[[ 40 -25  -2 -27 -27  -3 -26  -2 -21   2  32 -27 -26 -29 -28 -17]
 [-43  26   1  28  28   1  26   2  23  -3 -32  28  26  30  29  18]
 [ 40 -26   0 -27 -28   0 -26  -1 -23   1  33 -29 -26 -31 -29 -19]
 [ 40 -27   0 -28 -29   0 -27  -1 -22   2  32 -30 -26 -30 -31 -19]
 [-44  22   2  23  24   5  22   5  19  -5 -33  26  22  26  25  16]
 [-42  24   0  26  27   1  25   2  22  -3 -34  29  24  30  27  19]]
|
[[ 40 -27   0 -28 -29   0 -27  -1 -22   2  32 -30 -26 -30 -31 -19]
 [ 40 -26   0 -27 -28   0 -26  -1 -23   1  33 -29 -26 -31 -29 -19]
 [ 40 -25  -2 -27 -27  -3 -26  -2 -21   2  32 -27 -26 -29 -28 -17]
 [-44  22   2  23  24   5  22   5  19  -5 -33  26  22  26  25  16]
 [-42  24   0  26  27   1  25   2  22  -3 -34  29  24  30  27  19]
 [-43  26   1  28  28   1  26   2  23  -3 -32  28  26  30  29  18]]

[[  5   3  -7  -7   6  -7 -12  -3  -9   6 -12 -27   1 -13   1  -8]
 [  4  22   8   8   7   3  -7  23  -7  -6 -19 -45  14 -30  16  -9]
 [ -1 -11  -5  -5  -1  -3   4 -15   0   5   4  16  -7  13  -8   3]
 [  4   6  -4  -3   1  -4 -14   6  -3   0  -3 -19   3 -12   2  -7]]
|
[[ -1 -11  -5  -5  -1  -3   4 -15   0   5   4  16  -7  13  -8   3]
 [  5   3  -7  -7   6  -7 -12  -3  -9   6 -12 -27   1 -13   1  -8]
 [  4   6  -4  -3   1  -4 -14   6  -3   0  -3 -19   3 -12   2  -7]
 [  4  22   8   8   7   3  -7  23  -7  -6 -19 -45  14 -30  16  -9]]

[[ 11  43   0   0  10  -7 -24  11 -14  -3  -7]
 [ 18  31  -7  -2  14   8 -25  16 -17  -5   0]
 [  6  35   5   0   2 -14 -18  12 -17  -4  -8]]
|
[[ 18  31  -7  -2  14   8 -25  16 -17  -5   0]
 [  6  35   5   0   2 -14 -18  12 -17  -4  -8]
 [ 11  43   0   0  10  -7 -24  11 -14  -3  -7]]

[[  0 -18 -20   6 -17   4 -19  -7  11 -21 -17 -21]
 [  1  27  26   8  26   7  18 -11 -44  26  26  29]
 [  1  -1  -3   6  -1   5  -5  -8  -9  -4  -1  -3]
 [  1  23  22   7  22   7  15 -10 -39  22  22  25]
 [  0  -5  -7   6  -5   5  -9  -8  -4  -8  -5  -7]
 [  1  19  18   7  18   6  11 -10 -34  18  18  20]
 [  0 -25 -27   5 -24   4 -25  -7  21 -29 -24 -29]]
|
[[  0 -25 -27   5 -24   4 -25  -7  21 -29 -24 -29]
 [  0 -18 -20   6 -17   4 -19  -7  11 -21 -17 -21]
 [  0  -5  -7   6  -5   5  -9  -8  -4  -8  -5  -7]
 [  1  -1  -3   6  -1   5  -5  -8  -9  -4  -1  -3]
 [  1  19  18   7  18   6  11 -10 -34  18  18  20]
 [  1  23  22   7  22   7  15 -10 -39  22  22  25]
 [  1  27  26   8  26   7  18 -11 -44  26  26  29]]

[[-13 -26 -28  21  30   2  29  21]
 [ -2   9 -12 -13  16   5   7 -12]
 [ 12 -29 -19  -4 -23  -8 -20   8]
 [ 29  23  17  13  27 -10  21  24]
 [ 12   5 -16  -9   1 -21 -10  21]
 [ 15  -8  28   7 -10  32  -8   6]
 [ -8  29 -22  13   8   9   5 -14]
 [ -2 -20  13  -5  31  14  32  -4]
 [ 24 -33 -21 -28 -25 -29  -4  31]
 [ -3 -23 -21  14  -5 -12  -8  -9]
 [ -1 -13  25 -24 -22  -1  12  21]
 [-32 -14 -15 -23 -17 -10 -11   2]]
|
[[ 24 -33 -21 -28 -25 -29  -4  31]
 [ 12 -29 -19  -4 -23  -8 -20   8]
 [-13 -26 -28  21  30   2  29  21]
 [ -3 -23 -21  14  -5 -12  -8  -9]
 [ -2 -20  13  -5  31  14  32  -4]
 [-32 -14 -15 -23 -17 -10 -11   2]
 [ -1 -13  25 -24 -22  -1  12  21]
 [ 15  -8  28   7 -10  32  -8   6]
 [ 12   5 -16  -9   1 -21 -10  21]
 [ -2   9 -12 -13  16   5   7 -12]
 [ 29  23  17  13  27 -10  21  24]
 [ -8  29 -22  13   8   9   5 -14]]

[[  0  21  20 -11  20  -6  29  17  28  31  20  33]
 [  1  20  17  -2  18   0  18   6  27  23  19  26]
 [ -1  23  21 -11  23  -6  27  14  30  30  22  34]
 [  1 -21 -20  14 -20   9 -31 -21 -30 -33 -20 -34]
 [ -1 -22 -19   4 -21   1 -21  -8 -27 -25 -21 -29]]
|
[[ -1 -22 -19   4 -21   1 -21  -8 -27 -25 -21 -29]
 [  1 -21 -20  14 -20   9 -31 -21 -30 -33 -20 -34]
 [  1  20  17  -2  18   0  18   6  27  23  19  26]
 [  0  21  20 -11  20  -6  29  17  28  31  20  33]
 [ -1  23  21 -11  23  -6  27  14  30  30  22  34]]

[[ 45  -6  44 -15]
 [ 36  -4  36 -11]
 [  9   1  11  -2]
 [ 19  -1  22  -6]
 [ 30  -3  31  -9]]
|
[[ 45  -6  44 -15]
 [ 36  -4  36 -11]
 [ 30  -3  31  -9]
 [ 19  -1  22  -6]
 [  9   1  11  -2]]

[[ -6 -10   5   5 -14   6 -30  -6  -8  21]
 [ -4  17  -3  21 -26  -5 -11 -37   4  23]
 [-30   9   6  19  10  -2   3  13 -11   2]
 [  9  -6  15  -7  -4   6 -10   3   5 -28]
 [ 10  30  13   9   0  -4 -15   0 -20   4]]
|
[[ -6 -10   5   5 -14   6 -30  -6  -8  21]
 [  9  -6  15  -7  -4   6 -10   3   5 -28]
 [-30   9   6  19  10  -2   3  13 -11   2]
 [ -4  17  -3  21 -26  -5 -11 -37   4  23]
 [ 10  30  13   9   0  -4 -15   0 -20   4]]

[[-17  21  23 -39   1 -10 -20  15]
 [  1  -1  -3  -4  -5   0  -1  -3]
 [  4   3  -5 -15 -17  -3 -15  -2]
 [-20  17  16 -27  -1 -16 -10  -3]
 [-18  11  12 -28  -1 -15  -8  -7]
 [  0  -4   5 -17 -10 -26 -14 -14]
 [ -8   4  10 -44   5  -6 -20   1]
 [ -4  -7  -3  15  15   7  25  -2]
 [-24  15  13 -18  -3 -21  -3 -11]
 [-22  18  18 -24  -2 -17  -8  -3]
 [ -8  -6  -1 -34   4 -10 -11 -17]]
|
[[ -4  -7  -3  15  15   7  25  -2]
 [ -8  -6  -1 -34   4 -10 -11 -17]
 [  0  -4   5 -17 -10 -26 -14 -14]
 [  1  -1  -3  -4  -5   0  -1  -3]
 [  4   3  -5 -15 -17  -3 -15  -2]
 [ -8   4  10 -44   5  -6 -20   1]
 [-18  11  12 -28  -1 -15  -8  -7]
 [-24  15  13 -18  -3 -21  -3 -11]
 [-20  17  16 -27  -1 -16 -10  -3]
 [-22  18  18 -24  -2 -17  -8  -3]
 [-17  21  23 -39   1 -10 -20  15]]
---
[[  1   1   1]
 [  0   0   0]
 [-34 -31 -23]
 [  0   0   0]]
|
[[1 1]
 [0 0]]

[[  6   4  -3]
 [-39 -43  37]
 [ -1   0   1]]
|
[[  4  -3]
 [-43  37]]

[[-36   7 -13  12 -11]
 [-38  -7 -19   1  -9]
 [ 12  -6  21 -29  17]
 [-26  27  18   3   0]
 [-30 -11  -1 -27   6]]
|
[[  7 -13]
 [ -7 -19]]

[[-41   6  32  13]
 [ 19 -13  31  27]]
|
[[  6  32]
 [-13  31]]

[[-14 -14 -15   3]
 [-33   3   3  -9]]
|
[[-14 -15]
 [  3   3]]

[[  7 -43  -7]
 [ 26  14  -9]
 [ 25  17  -8]
 [ 25  19  -9]
 [ 26  17  -9]]
|
[[-43  -7]
 [ 14  -9]]

[[-23 -42  10  -6]
 [-25 -25   9 -28]
 [-17 -14  18 -33]
 [ -5 -24   6 -21]]
|
[[-42  10]
 [-25   9]]

[[ 42  29  27]
 [-45 -44 -30]
 [-31 -30 -32]
 [ -3 -15 -31]
 [-22 -13 -33]]
|
[[ 29  27]
 [-44 -30]]

[[ -4  20 -10   8  28]
 [  0 -18   4 -18  19]
 [ 12   8   6  34 -10]]
|
[[ 20 -10]
 [-18   4]]
